Both labels of each row
[ -2  31  12 -11  12  -6  -6 -22   4  13  28  29   9  -5 -14  13  29   1
 -24  21  -9 -67  33 -12 -51  -1  20 -11 -37  34 -46  38   7 -12 -21 -15
 -32 -10  35  23 -18  40 -10  13   3  -3  13 -25 -16 -16  27 -45   3 -35
 -40  15 -30   4  24 -16  -4   4]  Q922/Q617
[ -2  28 -18 -13   9 -19 -18   8 -21  49  26   6  22  -8  -5   1  20  -9
 -19  32  -1 -83 -21  -1 -19   2  46  -5 -50   2   7  -5  32 -28  -8 -37
 -30  15  33   1  33  23   1   7   6  42  19   0 -15 -37   5 -29   3  -7
  -5 -15 -23   2   5  -3   5 -23]  Q922/Q617
[-15   5 -36 -22   9  -5   5   6 -31   6  16  12   6  30 -14   5  20   5
   2   8 -25 -26  43  24   4   2  28  10 -21 -45  -4   4  -6 -19   9   1
  34  17   2 -13   4   3 -18  10  -6  13  18 -13  26  16  26 -13 -19   7
  15  29 -26   2  -5 -11 -12   0]  Q749/Q617
[ 19  13 -41 -20  41   2  -8  -4 -24  46   9  -3  18  22   7  -9  17  39
  -7 -21  38 -54 -13   9 -20 -33  33  -6  -2 -17  11 -30   8 -19  -5 -30
  10  16  -8 -28 -16  18 -34  10  -9  15  10  14 -26  -9 -21  23   0 -25
 -37 -18 -17  -1 -17  -6  12  -3]  Q444/Q617
[ 37  40  -9  24  45  25 -32  -7 -17  41  16   8   6   6  -3  -5  -2  -2
 -26  -2  16 -19 -59  -3 -53 -16  33   6  -6  15 -13  46  29  -5  20 -29
  -7 -16   3  -2  -1 -13  36  11 -20 -48   0  -7 -19 -14   5  -2  -6 -26
  -2  -4 -25 -18  10  31  43   7]  Q444/Q875
[ 19  49 -12  -7   6  19  -6  -7   9   7  24  10  -8 -14  -4  -6  17 -18
 -25 -22  18 -77 -44   7 -42 -17  17   7 -20  22   8  44  81 -27   2 -34
 -26  21 -10   7  14   4  -2   1  -3 -27  -5 -20 -12   9  -7  -2   7   3
 -12 -33 -21  -5  17  10  14  19]  Q224/Q617
[ 31 -16  -5 -15  14  18 -38  -3  -1  18  10   3  12 -11  68 -24  19  24
 -18 -26  37 -22 -46 -12   2 -29   5 -22   8  -2  -2 -31  10 -12  -1  -8
 -32  -6  13  11 -16  42 -14  18  13 -15  26  13 -20   8 -41 -12  -6 -21
 -20 -52   7  25 -11  -5  30 -14]  Q224/Q374
[ 28  29 -34 -28   8  11 -27  -6  -1  29  31  12   5 -44  17   4  29   2
 -27  -5  12 -76 -42   9 -31  -7  48   5 -17 -11 -13   6  23 -28   4 -32
  -5  17  15  21  52   7   8   4 -37  -7  10   2  -7 -11  -6 -20   7  -9
 -16 -49 -13  -6   4  42  27  44]  Q224/Q617
[ 19  11  -7  -3  22  31  -1  -9 -23   7   0  23   0 -18  -4  -1  12   3
 -34  -1   5 -18 -29  17 -44  -1  13  -4  -9   0  12  19  19  -1  -1 -10
  20  -4  -1  -2  -3 -11   2   4  -4 -32  -1  -1  -7 -12   1 -13   6 -17
   0 -22  43   1 -10   1  10   6]  Q444/Q617
[ 14  45 -44  -8  15  -4 -11   2   9  43  32   7  20  -2  -7  -6  17   9
 -19  -8  24 -48 -39  16 -25  -3  30  18 -37   0   3  -9  14 -29  -1 -22
 -10  27  18  12  12  60  -9   8  -9   7   7 -15  -8 -26  12 -16   3  -3
 -17 -26 -15  -3 -11   7  14   0]  Q224/Q617
[ 45  49 -27  -2  40  17   1 -19 -19  48  15   2   3  -7 -12 -16   7  31
 -11 -39  41 -53 -37  18 -39 -21  16  13 -18   1  10   7   0  -9   7 -27
  46   4 -14  -4 -33   2 -21  14   3 -10  24 -20 -39  -8  -4  16  -3  -6
 -25 -16 -20  -5   4  15   2   3]  Q444/Q617
[-39  -1 -12  -6  25 -25  10   8 -33  31   2   5   2   6   1   1  16  14
  13   9  -5  -7  38  29 -22 -10  26   5 -18 -40 -14 -10   6 -11   6  -5
  46  24  -3 -24  -1  -2 -18  13  -5  38  16   0  10  14  13  12   2   0
   2  18 -17  11 -24  11  -3  -2]  Q749/Q617
[ 18 -15  -3  -3  17  12 -14 -11   9  25   7  -5   1 -35  -3  13 -12  19
   5 -21  31  -1 -17   0  -8 -22  15 -18   6  16  10 -52   6   2  22 -24
  -6  -2  -7  -6  -7  -7  26  17 -10   2 -19  11 -30   1 -43  23 -14   3
   0 -20   2   0  -3 -12  16 -17]  Q444/Q374
[  2  19 -12   3 -33   4  54  -7  26 -18  -1   9  -9 -30 -21   5 -27  -7
 -14 -19  52  46 -21 -23 -28  25 -44  10 -17  54  44 -17  -7  21 -51  20
   5  -1 -40 -13   9 -14  -3 -29  29  12  -9 -40   2 -10  11  11  17   8
  -8  10  22  -5  11  21   2  24]  Q224/Q761
[ 25 -55  -3 -27  -5  21 -15 -16   8  -2   2   9  17 -21  -8  -9   3  26
 -27  -8  29 -48 -22  10 -19 -30  25 -40  -1   3  -6 -35  15  -8  -6 -28
   3  -9   6  13  -3  11 -20   7 -24 -11 -47  -3 -28   4 -42  -2  -1 -17
 -10 -85  10   1  -8   4   5 -24]  Q224/Q374
[ 37 -16  -9 -32 -13  34   3 -27  14  12  -4  21 -18   2  -4  14  12  34
 -20 -28  57 -12  -3  -8 -23 -25  14 -23  17   2   9 -33  13 -25 -14 -29
  -7   1   7   1   9   0 -33  21  -9 -29 -15  21 -17   6 -37  18 -12 -19
 -25 -63   7  -3 -11   0  16  -4]  Q224/Q374
[  11   48  -52  -10   17    9  -12   -7   -8   34   20   11   14   10
   -9    7    6   18   -8  -14   51  -44  -28   14  -43  -22   37    1
   -8    3   19  -14   13  -12    6  -15    3   19   -6  -12  -12    0
   -1    9   -8    3   13  -23   -8   -5   -1   13   -1   -1  -18  -11
  -15    2 -100    5    8   -7]  Q444/Q617
[  6  44 -52 -22  11   9 -18  12 -24  46   7  14   7  18 -12 -25  25  29
 -28 -37  39 -51 -41  -3  19 -24  23 -51 -21 -15  17 -15   0 -21  -7 -19
 -27  17   8   7 -11  20 -47   4   5   0  31 -36  -5  -1  -1 -15 -12 -20
 -39 -19 -12   9   1  15   9  36]  Q224/Q617
[  1 -15  13 -19   1  21  -5  -7   7  10  -8   9  -4  -9  -4 -17  -3  30
 -17 -27  40 -16 -30 -10 -18 -18  -4 -22  14  19  17 -44   8  19 -20 -16
 -18  -3 -23   8  -6  19 -31   2   4  -6  -5  -1 -55  -1 -36  14  16 -18
 -24 -28  10  19 -11  -1   3  -3]  Q224/Q374
